Here is a tiny trained network, its code and every weight. The questions are about switching its units off for an input and a target symbol, where a switched-off unit gives its printed mean instead of its output.

import numpy as np


def w(rows, s, z=0):
    codes = np.array(rows[::2]) - 128.0
    scale = np.full(codes.shape[1], s)
    scale[-1] = z or s
    return codes * scale


def f(y):
    return np.maximum(y, 0)


def softmax(a):
    e = np.exp(a - a.max(-1, keepdims=True))
    return e / e.sum(-1, keepdims=True)


def log_softmax(a):
    a = a - a.max(-1, keepdims=True)
    return a - np.log(np.exp(a).sum(-1, keepdims=True))


def net(x, mask):
    ids = ['ΘΠΣαβγδεζηλμξφψω'.index(c) for c in x.split()]
    T = len(ids)
    res = E[ids] + P[:T]
    u = 0
    for l in range(2):
        q, k, v = (res @ M[l].T for M in (Q, K, V))
        z = softmax(np.where(np.tri(T) > 0, q @ k.T / 3**0.5, -1e9)) @ v
        res = res + np.where(mask[u], z, O[l][:, -1]) @ O[l][:, :-1]
        u += 1
        y = f(res @ A[l][:, :-1].T + A[l][:, -1])
        res = res + np.where(mask[u : u + 12], y, B[l][:, -1]) @ B[l][:, :-1]
        u += 12
    return log_softmax(res[-1] @ U[:, :-1].T + U[:, -1])


Q, K, V, O, A, B = {}, {}, {}, {}, {}, {}
E = w([
[188,109,165,70,116],'Θ',
[226,55,150,110,123],'Π',
[169,106,165,91,135],'Σ',
[131,126,22,58,90],'α',
[156,117,169,86,135],'β',
[20,156,89,102,184],'γ',
[206,193,131,138,64],'δ',
[65,140,41,218,117],'ε',
[88,250,131,132,60],'ζ',
[197,117,14,182,103],'η',
[84,35,140,177,197],'λ',
[124,147,184,57,112],'μ',
[75,154,182,76,179],'ξ',
[144,97,115,104,213],'φ',
[196,128,164,134,206],'ψ',
[146,119,196,191,122],'ω',
],0.019)
P = w([
[94,162,27,172,122],'0',
[106,142,50,157,134],'1',
[117,131,69,146,144],'2',
[135,113,88,138,146],'3',
[140,110,107,128,153],'4',
[155,99,123,122,160],'5',
[154,92,142,112,168],'6',
[159,92,159,114,181],'7',
[165,84,176,106,186],'8',
[175,80,192,114,198],'9',
[176,75,208,102,203],'10',
[184,69,225,103,210],'11',
[189,60,238,99,219],'12',
[199,60,254,99,218],'13',
],0.0059)
Q[0] = w([
[133,117,159,109,143],'0.h0',
[131,168,120,116,99],'0.h0',
[96,126,4,149,85],'0.h0',
],0.021)
K[0] = w([
[85,134,183,116,162],'0.h0',
[146,205,101,91,109],'0.h0',
[116,94,5,82,74],'0.h0',
],0.014)
V[0] = w([
[253,100,105,50,28],'0.h0',
[85,18,117,31,108],'0.h0',
[73,85,43,6,103],'0.h0',
],0.0053)
O[0] = w([
[72,254,139,69,78,105],'0.h0',
[91,162,90,225,173,53],'0.h0',
[141,74,142,47,71,2],'0.h0',
],0.009,0.0052)
A[0] = w([
[116,103,164,75,133,159],'0.n0',
[99,97,227,97,134,171],'0.n1',
[172,90,248,136,160,131],'0.n2',
[131,77,192,145,156,184],'0.n3',
[34,169,128,172,90,26],'0.n4',
[254,172,150,219,124,123],'0.n5',
[57,124,119,203,112,254],'0.n6',
[145,153,99,199,163,65],'0.n7',
[68,142,82,128,162,202],'0.n8',
[244,146,139,38,185,210],'0.n9',
[190,84,134,79,137,126],'0.n10',
[58,140,52,108,147,84],'0.n11',
],0.0096,0.0045)
B[0] = w([
[102,50,100,155,102,153],'0.n0',
[142,56,164,220,44,181],'0.n1',
[83,132,186,137,156,242],'0.n2',
[121,139,162,81,148,208],'0.n3',
[179,110,176,152,186,136],'0.n4',
[104,178,137,68,73,229],'0.n5',
[254,131,132,134,136,162],'0.n6',
[119,186,99,115,153,162],'0.n7',
[173,99,104,180,114,148],'0.n8',
[54,152,135,217,116,249],'0.n9',
[100,100,119,157,168,169],'0.n10',
[123,77,29,92,172,141],'0.n11',
],0.0092,0.013)
Q[1] = w([
[96,222,125,170,133],'1.h0',
[4,74,163,194,127],'1.h0',
[203,171,43,98,60],'1.h0',
],0.015)
K[1] = w([
[117,159,211,172,14],'1.h0',
[99,158,227,173,109],'1.h0',
[108,141,2,109,88],'1.h0',
],0.012)
V[1] = w([
[143,243,105,25,254],'1.h0',
[76,160,81,203,147],'1.h0',
[8,127,134,213,131],'1.h0',
],0.0066)
O[1] = w([
[2,188,162,246,193,103],'1.h0',
[85,190,127,105,178,176],'1.h0',
[98,153,7,112,123,255],'1.h0',
],0.0089,0.0096)
A[1] = w([
[149,110,95,150,173,50],'1.n0',
[189,147,154,16,146,172],'1.n1',
[104,134,91,40,140,3],'1.n2',
[162,105,209,81,153,208],'1.n3',
[71,42,60,175,163,148],'1.n4',
[127,192,135,145,108,224],'1.n5',
[90,125,228,161,126,31],'1.n6',
[68,145,158,73,9,9],'1.n7',
[134,191,121,136,205,220],'1.n8',
[230,111,141,171,168,58],'1.n9',
[129,109,203,118,97,59],'1.n10',
[151,104,109,255,190,107],'1.n11',
],0.0092,0.0052)
B[1] = w([
[211,159,180,102,73,143],'1.n0',
[110,112,176,234,130,159],'1.n1',
[134,212,123,1,191,138],'1.n2',
[57,72,87,127,89,180],'1.n3',
[160,114,158,160,203,217],'1.n4',
[133,102,116,186,130,229],'1.n5',
[205,133,88,116,86,220],'1.n6',
[82,128,135,52,160,161],'1.n7',
[164,20,137,102,119,247],'1.n8',
[22,188,128,91,164,163],'1.n9',
[143,199,97,130,208,159],'1.n10',
[142,210,144,84,56,219],'1.n11',
],0.0092,0.012)
U = w([
[118,103,113,115,110,66],'Θ',
[127,114,112,120,110,55],'Π',
[147,8,116,140,102,40],'Σ',
[106,146,70,92,152,44],'α',
[51,123,110,182,196,164],'β',
[187,79,129,110,168,124],'γ',
[49,189,127,96,76,30],'δ',
[175,203,106,113,122,134],'ε',
[198,93,225,212,37,217],'ζ',
[150,112,2,177,70,86],'η',
[98,121,217,66,152,3],'λ',
[96,78,130,68,70,237],'μ',
[123,116,119,112,115,72],'ξ',
[121,111,122,118,116,32],'φ',
[125,137,124,107,109,163],'ψ',
[122,117,122,105,110,132],'ω',
],0.0097,0.0027)

Each question gives the input, a string of symbols that net reads in full, and the target symbol t.
The units are the heads (3 rows each of Q, K, V and O) and the neurons (one row each of A and B). Each row of codes is followed by its name. A weight is (code - 128) times the scale printed after its matrix; where a second scale follows, it is the last column's (O, A, B and U).
mask holds one flag per unit, layer by layer, with each layer's heads first. A switched-off unit (its flag False) gives its mean, the last column of its rows in O or B, instead of its output. The means were averaged over made-up inputs and are rounded, as every weight is.
A unit's drop is (log p(t) with every unit on - log p(t) with that unit switched off) / (log p(t) with every unit on - log p(t) with every unit switched off).
The circuit of an input: a set's keep is (log p(t) with only the set's units on - log p(t) with every unit switched off) / (log p(t) with every unit on - log p(t) with every unit switched off). Starting from the 12 units with the biggest drops (on a tie, the unit counted first), units are removed one at a time, each time the one whose removal leaves the highest keep (on an exact tie, the one counted first), for as long as the keep stays at least 0.8.
units of the circuit, in order: the units of the circuit, biggest drop first
k most important neurons: the k neurons with the biggest drops, biggest first
top k neurons in layer l: the k neurons of layer l with the biggest drops, biggest first
input δ μ μ γ ε ε Π ω η ε δ ψ, target β: units of the circuit, in order => [0.n9, 0.n2]
input γ β δ ξ λ Θ, target Σ: units of the circuit, in order => [0.h0, 1.n11]
input ω ψ Σ μ Σ ω μ μ ω μ, target ζ: top 2 neurons in layer 1 => [1.n6, 1.n9]
input ω ξ ε ω ζ ω μ ω ψ Σ, target ζ: units of the circuit, in order => [0.n1, 1.n9]
input η ω Θ ψ ω ψ ψ ξ Σ ε ξ λ Σ, target Σ: units of the circuit, in order => [1.h0, 0.n1, 1.n11]
input μ μ δ ω δ φ, target ζ: top 3 neurons in layer 0 => [0.n9, 0.n5, 0.n6]
input ξ Θ Σ ξ ε ε δ ε Σ ε μ μ, target μ: units of the circuit, in order => [1.h0, 0.n1, 1.n7]
input Θ ω α ψ δ, target δ: units of the circuit, in order => [1.n7, 0.h0]
input ε ψ β ζ Π ε ψ ω Θ ξ ω Θ, target ζ: top 3 neurons in layer 0 => [0.n9, 0.n10, 0.n0]
input Π η μ, target μ: units of the circuit, in order => [1.h0, 1.n7, 0.n1, 0.n0]
input ε μ γ ε ψ μ λ δ β γ ψ ψ φ, target β: 2 most important neurons => [0.n9, 1.n4]
input Θ ξ Σ, target Σ: units of the circuit, in order => [0.h0, 1.n11]
input ψ μ Σ ψ, target β: units of the circuit, in order => [1.h0, 0.n2, 0.n1]
input α ψ μ ξ ψ ψ γ ζ γ Π μ ω φ, target ζ: 3 most important neurons => [0.n9, 0.n5, 1.n11]
input ω δ γ ψ Θ Π ψ ψ ψ ξ ω β, target ζ: 2 most important neurons => [0.n9, 0.n5]
input μ φ ζ ψ ω Θ ω η γ, target γ: 2 most important neurons => [1.n4, 0.n11]
input ψ ω ψ ω ω μ ψ, target ζ: top 2 neurons in layer 0 => [0.n1, 0.n9]
input ω ψ ψ, target ζ: top 2 neurons in layer 0 => [0.n9, 0.n1]
input ψ ω ε ω φ ψ Π ε φ ζ μ φ, target γ: top 2 neurons in layer 0 => [0.n1, 0.n5]
input ω ω ψ η μ ψ ξ γ ζ ζ, target ζ: 4 most important neurons => [0.n9, 0.n2, 0.n5, 0.n4]
input ω ψ δ ψ μ β ψ ξ ψ ψ ψ ξ, target β: 3 most important neurons => [0.n9, 0.n2, 1.n4]
